[ 295  -46  -61  -88  262  -63  334  275  -82   48   12  145  375 -131
 -221    4 -181 -268 -209  -75  283 -218 -349  234 -275   62 -112  298
  104  142 -248  143  -90 -144 -289  -12  263  -85]  <89>
[-157  116  -73 -130 -188  -22 -151  -98 -303 -109  -36   22 -151 -193
  193   32  151  231   47  -59 -197 -139  -41   50   36 -310  237   26
  -59   88   28  -51  -39  297   14 -106 -142 -195]  <89>
[  33 -277  -39 -181 -320  -94   93  388 -432  191 -163 -112    7  -60
  -19 -109   31   22 -246  -91  129  -57  196  -55 -254   69 -367  278
  -14 -155 -110 -138 -202  -60  289 -278  133 -278]  <133>
[  96 -366  -59  161   84 -102   69  281 -105   81 -164   56  -91  105
  -10  241  -16  225  -71 -272  111  -49  293   36 -192  300 -408 -319
   -1  -95   40 -228  -54   40  -48 -428  -75   47]  <193>
[ 170   88  253  212  737  208  263  158  -80 -102   -7   95  -83  186
  245 -139   -1  205   10 -262   42  -77  108  106   67  509 -201 -314
    6    8  175  301  237 -287 -230  212  118  158]  <98>
[ -49  415 -125  -74  114   12 -162 -125  -61 -300  261  320   -1  353
  -24  166  153  188 -308 -206 -295 -275  104  -59 -101  197   36 -100
 -210  -35  285  230 -116 -228  -79   39  -61   96]  <98>
[ 103   -5 -186 -165   13  -96   38 -119   89 -301  118  -90  216 -858
   31  -22 -353 -175  132  -41  390 -139 -214    8 -241 -389  195 -152
   10  229 -201   35 -360  140   77 -150  257  -45]  <193>
[ 208   24  233   39  164  134   77  139  419   -7 -100  198  113  176
  -48 -121   64   40  -39   78 -157  443  -36   38  -66  175 -165 -236
  158  -85   35  124  327 -233   34  255  106  345]  <59>
[-334  155  -70   55  -85 -255  -96 -429  299   26  143  334  137   34
  -87  -55   67  -52 -127  -32  143 -115 -467   34  234  -89  372  402
 -107  117  121  -23  155   14  -96  138 -169   45]  <89>
[  20 -213   29  169   44 -116 -116  220 -110  330  -87 -103   11 -141
   40  153 -129   81  236  -80  355  112   80 -193  -60  357 -187 -152
  110   -3  -60  -43 -265 -150    5  -77 -131 -148]  <100>
[ 284 -222   16 -105 -109    4  107  349  -55  131   35 -321  152   43
  207  -87   70   49  -82 -119  249  -11  370  168 -180  125 -541   27
  -18 -164 -161 -163 -611 -149  124 -320 -163 -156]  <133>
[   7  -75  -85  -34 -249 -116  -72  134 -190  198   81  109  227   73
 -208  -96  -51  -48 -163   40   97   23 -109  101 -212 -147  -41   81
  104  -63  -33  -54   57 -125    2   81  206 -208]  <42>
[ 111   34 -140 -307 -216  229  -10   24  -97  -54  -10 -104 -138 -335
  -96 -184   20  -24 -139  127 -335  -61   81  314   89 -149  155  256
 -156  131  -93 -344  426  178   51 -499  -49  -92]  <110>
[  61  171 -107  214 -141 -162   22  256  -32  193  -19   -6  321  522
  102 -151   98  -24  -36 -198 -134  226 -241  322 -363  100 -196  419
    4 -171   19  136  137 -680  124  312   52   49]  <42>
[ -19 -151   -2  150 -126  -53 -271  -85  286   15 -139  158  330  259
  199   97  111  219 -325 -133 -302  182   -8  262  -45 -181 -112  -78
  -26   97  -30 -253  386 -322  282 -189 -116  280]  <100>
[ 386  -67 -255   74  368  237  -55  146 -317  121 -165 -123 -179 -154
  187  232 -169 -232  330  109   45 -147  312  149    2   71 -297 -138
 -141   63 -102  -47   24 -184  -69 -433  -36 -378]  <42>
[ 195 -219   45  -16  -79  -56 -106  -25   93 -216   67  100   92  -26
  -13 -139   77  125    5   55 -114  197    7  381  -61 -345 -251 -177
  -54 -120  -38 -287  149   33  -75 -285    3  229]  <110>
[  37   74  -60 -108   13   -9  218    0 -168 -108  170  -67  121   60
 -140   31  -85 -198  122 -151  -28  -99  104   90   -7  -84  130  333
 -165    3  -61  110 -125  -21 -103    7   88   55]  <110>
[-219  294 -442  -64 -121 -226 -173 -472  247 -357  217  583  263  -44
  -91  307   33  304 -187   12 -370 -150 -248   64 -101 -520  421  162
  -89  213  -17   45   37  199 -122  -59  -15 -307]  <59>
[  66   21 -403  274  -31  -66   32  151  -49 -117  246  -57 -218  420
  331   16  146   22  278 -205 -199   92  -12  138   89 -132   36 -147
   57   81  238  235 -156 -147    8  246 -117  -90]  <89>
[  47  -60  -81 -148  282  -81  194 -216  294 -234    4   97   53 -231
 -187  110 -262  120  145   -5   73    7 -152 -294  124   25  166 -107
    2  121  -39   49  120  193 -175 -209  -96 -150]  <59>
[ 368   31  259   42  436  132   29  263  607  227 -141  267  282  -85
  347 -188 -154  328   -5  170  320  230   93  252   -1   43 -227 -152
  253  101  -74   99  102 -159   33  185  111 -218]  <146>
[  70   80  -94  137 -178   33  -36  182  -92 -127  251  -40   25  270
  257 -203  104   27   -5 -236  -17   52  164  466  -52 -119  -97  -60
   90  -56   41    1  -76 -418   26   67  -63  316]  <100>
[ 114  -18 -233  -91   70 -118    2   78  211   82  -14  307  365  489
 -111  135  -42  287   -8  -28  -82  241 -462 -135   51 -201   56  134
  166    8   -4  100  215 -196  100  -61 -229  -22]  <100>
[ -72  101 -252  137  -95 -198 -135 -457  316 -249  153  337   28  160
  -73   34  -29  238  -60  -21 -156  136 -276   53   81 -213  150 -103
  -80    9  229 -136  367   -5  -19 -130  -84  -67]  <60>
[-143  -73 -286    3 -418 -170   60  192 -322   -6  -66  133 -134   94
  -40  209  123  164  -96 -147  -81  -39  -74  -39  -96 -174  137  349
   96  100 -154  -29 -149  192   44 -127  -48 -134]  <110>
[  45 -141   80   52  -94 -166 -154  311   47  229  -19  116   29  156
  313   37  121  380  -89  -49  161  188  140 -200 -109   31 -162  -31
  240  -79  -55   45 -399   76  342  198 -163 -227]  <133>
[  39  -67  -99   55 -449  -97 -108  157  350 -158  154  505  362 -230
 -175 -244  -75  258 -433 -204  221  346   42  173 -337   70 -257 -427
  140  -97  -40 -223 -329 -135   84  -39  304   -6]  <59>
[  48   74  286   20  344   47    7  -38  310  104  -82  206   -7  364
  167  -38  186  403  -19  174  -68  150 -243   11  178  -61   14  -51
  118    6  200  210  389  -83  -58  227 -132   11]  <98>
[  -5  172 -213  183 -145  134   77  134 -341  319   -5    8 -214  223
   34  105  -79 -193  556  -21  -96  -54  598   79  422  437   54  174
 -209  -16  115  103 -157  -93 -228   48 -148   85]  <42>
[ -97 -123  377 -149   82  -70  -67 -154  301  -11 -147  145   38 -225
  -21 -185  -33  258 -246   18  134   46 -224  105  -50 -129  121   30
   50  115   46 -189  554  -58   61 -187  117  -87]  <100>
[   0  240 -324  119  -86 -377   41  -34  210  -48  285  278  224 -103
   32  180  -26 -271  133 -142  108   92  -89  128 -580   80  -18   85
   95   80  -26  201 -417 -329 -381  108  112 -201]  <146>
[ 264  170 -294  232    4  167    3  117 -258  137  172 -169 -154  556
   60  252   88 -151  144 -133  -76 -168  599  387 -121  481 -442   58
 -231 -167  241 -132 -148 -415 -284 -401  -70 -147]  <98>
[-181  -48 -450  -60 -215    1  248  -66 -166  -35 -153   77  115  196
 -137  168    4    3 -135  114 -353   39  117  -47    4 -132 -144  328
  -41 -155 -234 -189  136  188   62 -435 -119 -306]  <133>
[  90   -3  318   42  277  112  149  268  174   54   22   33   81  706
   20 -100  110 -125  -13  -49 -261  343   24  261  148  136 -150   84
 -130 -258  193  117  319 -519   67  144 -141  515]  <110>
[-166 -265  101  158  -67  -90 -172  295 -369  473 -175 -128  -79 -255
  119  -16  -39   83   25  -35  347  -49   55  -23   84  407 -170  -78
  -27  -86  125 -211 -179    5  107  -86  -87    8]  <98>
[-135   93  169 -157  175    6   44 -178  331 -206  108   46  -22   -9
 -164 -258   40  -39    7   87 -334   43  -89   85   43  -32   68  118
 -128  -19  113   31  425 -110 -216   47   75   -6]  <133>
[ 209   75  155  207   95   98 -288   72   18  471  -87  311  105  506
   64  249  212  230 -254   73  106   51  184   -1  100  181 -333 -184
   88 -144  221   -2   96 -173  128  216 -157  199]  <60>
[ -59  257   62  -18 -135  -10 -243   76 -165  214   64  117  278  370
 -121  -20  -10 -303 -267   42   14 -102 -205   62   24  -35    4  530
    0 -120   -7   -1  145 -378   58  257  -27  188]  <60>
[-190 -220 -125  -19  301  -93  218 -114 -241 -282  124   21 -181 -382
    6  -69   -6  -33  146 -212  311 -282  -25 -171   -7  -86  117 -259
  -16   81   57  187 -257  266  -53  104  281  -72]  <59>
[-141  108  173   21    2   99  141   24 -106  217  -81   63  186  143
  -84 -249   62  204 -112   77  106  125  177  196   -5  264 -178 -270
   -3 -231  291   45  234 -302   20  125  209  201]  <110>
[-196   21 -133  122  -51 -163 -152   18  -73  150  -21   28   81  -24
  -60  108  -43 -106  -42  -40  126 -119 -265   18  -19   44  141  153
   21   33  -33   39 -117  -28   -2  203 -126   33]  <146>
[-182 -123  261  180  343  157  -80  -98 -204   97 -308 -103 -376   59
  175  135  -46   67  -44  -84  188 -225  193 -164  305  391   65 -364
  -46   16  164 -112  246  184   87 -102 -218  -49]  <193>
[-302  251   53 -219   42 -202 -104 -100  -72  -36   60  333  118  -21
  -27  134  127  363  -65 -113  -31  -65 -352 -364   32  -88  401   94
   -9  -17   46  292 -277  254   78  303 -237  132]  <146>
[ 187  113 -213 -434  -25  112  133  104   15 -376   20   34  -30  113
  -19   16   48    3   13  101 -601   25   47  186 -109 -554   51   97
 -137  -62   21  100  134   59   39 -240  -86 -193]  <59>
[ 222 -149  163   85   12  118   85  133 -176   51  -70  177   69  132
  -12  -39   16  -18 -186 -121   51  252  -80  118   75   51 -161 -194
   84  -55  -55  -21  252 -235  110  -69  -39  430]  <100>
[ -21  235  303 -169  482  268  315  114   89  -27   22 -335 -156 -345
   19 -110 -317 -490  223  165  303  -59  340 -134  -65  355 -104   36
   44  -63    5  146  -27 -210 -251  -23  345 -354]  <133>
[-129 -365  206   89 -161  -94 -356 -235  -59  -17   33   22 -136 -162
   37   77 -103   97 -203   -4  146  -76  256  -87  203 -123   79 -207
   10   92 -156 -458  264  163   71 -379 -150  -25]  <42>
[ -23  119 -899  206 -321   76  583  363 -245  120  -46  -94  -56  634
   30  243  220 -165  146 -132 -281  150   76  162 -202   71 -175  195
  -11 -169  -36  341 -468 -218  207  -20 -206 -199]  <193>
[-394   89 -223  -68 -528 -283 -247   10  239  173  264 -167  -39   85
  -63  401  220  276   11   48  -66  -20 -138 -406  -32 -436  259  463
  279  147  -62  -12 -320  216  -10  113 -203 -116]  <133>
[  65  211 -475    3 -142   26  259   22  -79  131   18 -146  140  -84
   76  219   51   -6  458   -1 -266  256   -1   64  -58  -89   20   34
   11   -6   37  131 -197   -1  -43  -81  -92  147]  <133>
[  71 -274  -50  -59  188 -155   36  -67  -31  -11  -63  -80 -172 -208
   31  339    1  254   26   30   60 -135   13 -191  -18  -19 -100 -135
   38  127 -111 -141   34  272 -195 -507 -251 -174]  <146>
[   2   85 -130  161    8  -45  -32 -142  -54  136   87  317   45  -37
   12   71 -134  -65   12  -23   95  -40  251  125  121  231   70  -70
  -35   68   57   -5  159 -138 -137  -50  -51  114]  <146>
[   3 -397  125  121  -73  -94 -230  -30   -1 -134  154  145  -47 -169
  -89   -2  101   84 -275  -88  143  107 -193  -28  -54 -113 -149 -244
   -2  -25  -94 -308 -116  250   38 -177   92   28]  <98>
[   3  163 -313   36 -385   18   87  -42 -194   59  113  320  140  183
  -17 -198  110  243  -95  -99  110    5  314  275 -150   39 -134 -147
  -22 -136  206  -13 -220  -81   72    1  284 -223]  <60>
[ -49  138   76  147   16   -8  -82  -83  -26  175   62  303  147   66
 -122   99   36  -12 -159   95    2  -18  -20   30  133  122   15  153
   47  -20  -25   39  100    5  -89  247   37  292]  <133>
[ -58  307 -188 -394 -338  102  109 -337   41 -320  204  204  152 -410
 -117 -104  -70   62  -93   74 -297   20  -29  305   -3 -613  459  446
 -119  107  -69 -232  516  132   71 -443  255  193]  <59>
[ -85  297  121 -237 -207 -109 -221 -125 -228 -348  401  305 -155 -414
  -56 -223   87  183 -139  281 -120 -107  -45  103 -167 -350  121 -209
   81  -70  156   34 -125  334 -298  137  278 -268]  <100>
[  61  184 -307   74    5   75   63  -43 -323  -75  166  -26    6  385
 -196  377  163 -163   95 -131  225 -363  148  202  -97  -56 -215   99
  -36 -247   70  -33 -565  218 -318  -29   18   93]  <59>
[ 255  123   57  -68  316  258  378  208  -30 -126   23 -276  -23  125
  -75 -136  -73 -335  248   64   -2   32  -19   80  -68  170 -159  150
   32  -60 -108  204  128 -237 -184    1  223  172]  <193>
[  65 -375  325  141   28 -120  -40  146    5  -68  -18  -21 -187  -41
  -16 -155  -56  111  -90  -25  242  121   76  -38   63  159 -184 -159
  113  -50  -35 -177  154   70   30  -23   90  200]  <110>
[   8  273 -303  -30 -259   36  148 -265 -229 -155  194  409  242   74
 -149 -206   27  -24  -89 -198 -187  136 -177  425  -14 -161  255   91
 -160 -123   58  -69  145  101  -30  -21   41  149]  <146>
[-216   20  -29  273  -12  -65   70    8   66  335 -152 -201  -14  359
    9  102  116 -136  219 -243  -17   96 -133  -22  195  490  345   95
  -44  145  201  246   70 -317  164  449 -248  562]  <110>
[ 323  483 -305   37  -37  511  -65  220 -159  402  -51 -182   92  394
  -14  108 -182 -636  171   90  447 -190  571  337  237  490 -358  197
 -136 -206  155  -88 -371 -507  -26 -157 -105   70]  <110>
[ 134   26  -31  -13  -96 -158  -12  214  -57  111  153  242  132  314
  -72  188   32   25 -143 -125   45   16  -65  -93 -123   29  118  118
  123   96  -18  301 -106 -424  145  191  -39  411]  <60>
[-146 -170  -18  -57  -52 -259 -100 -272  333   19   41   87   -7 -538
  -39   24  -93  246  189    8  349   94  -35  102 -304 -224   98 -275
  111   59   82 -344   97  143 -130 -411  103 -257]  <60>
[-203   83 -185 -221 -245  -91 -170 -325   47 -142    3 -218  109  213
  220  153   53  -26  232 -109 -161   29  -78 -260  123 -547  362  444
  137   90 -310 -188  162   52  132 -289 -550   93]  <60>
[ 206  172 -203   -5 -165   30 -144  298  157  139  130   -7   58  -40
   76  124    6   85  208   66   39  123  -71  118 -114 -180  -61  123
  184   17  -59  -65 -276  105 -106  -13  -98  -87]  <193>
[  17 -161  172   57 -185    4 -168  211 -226  144  -16  109   23  -79
 -188 -108  -83   92 -108  119   95  135  115  -43  161  166  -87  -96
  103 -122 -124 -131  106   21   93   56  -52  420]  <110>
[-171 -141   65 -133   81   79  109  165 -232 -226   22 -362 -145 -195
 -111  -61  -22 -241   80   -8   56 -148  182   58 -244   56 -340 -501
 -161 -170  160  -29 -298 -208 -248 -339  257 -134]  <193>
[ -59  255  216   49 -269   40 -334 -217  166  330  -62  190  200  249
 -131   84  144  194 -252   94  181 -161   37   -8  201   94   58  134
    9   59  153   14   32  -38   -7  318  -51  138]  <89>
[  59  251   74  -82  557   24  -48 -172  182 -139  129   98   -2  -50
  130  279   30  -76  151  -67   95 -127  -56 -229   18  -54  146  -92
    8  120  103  264  -87   32 -142  168  -75  143]  <110>
[ -60 -139   82   29   74  -19   37    1  189  120 -104 -222  -98 -620
  107  -47 -201 -177  233   87  262  100  285   18 -181  251   11 -542
  126  150  -31    3  -98  -75 -131  -63   32 -158]  <146>
[ 269  272 -485  149  448   39  199   99 -157 -247   23  246  145  670
  -47   97 -138 -140  173 -260 -215 -103 -305  208  100  257 -207   26
 -175  -97  319  203  180 -398 -312  -92  -16   59]  <89>
[-176  105 -100 -210  -61  -33  163  327 -288  147   71 -191  127 -176
   99 -131  -13 -171  -53   23  243 -163 -174  -41 -105 -214   14  364
  109  -62 -115  235 -510  -66  110  236   36 -315]  <133>
[ -86   84 -120   -6  103 -101  111   60 -208  -71   60   -1  101   84
  -73  143  -16 -140   48  -47  -18  -81 -119 -208 -116   -8  -67   22
   32  -58  -33  239 -227 -118 -129  153   37   16]  <60>
[-401  347 -401   91 -270 -179  212  172 -166  105   11   29  -33 -263
 -138   14  -27 -280  115   65  121 -132 -131  118 -327  328  -17  156
   38  -45  120  201 -593  -62 -398  219  217 -544]  <100>
[  83   51 -358   64  -25  -72   17 -148 -337 -211  240 -295  -37 -254
  375  -16  -97  -99  118 -204  269 -105 -196  199 -159 -437  262 -113
  211  122  -35   -3  -40  -82  169  -50 -107  -57]  <59>
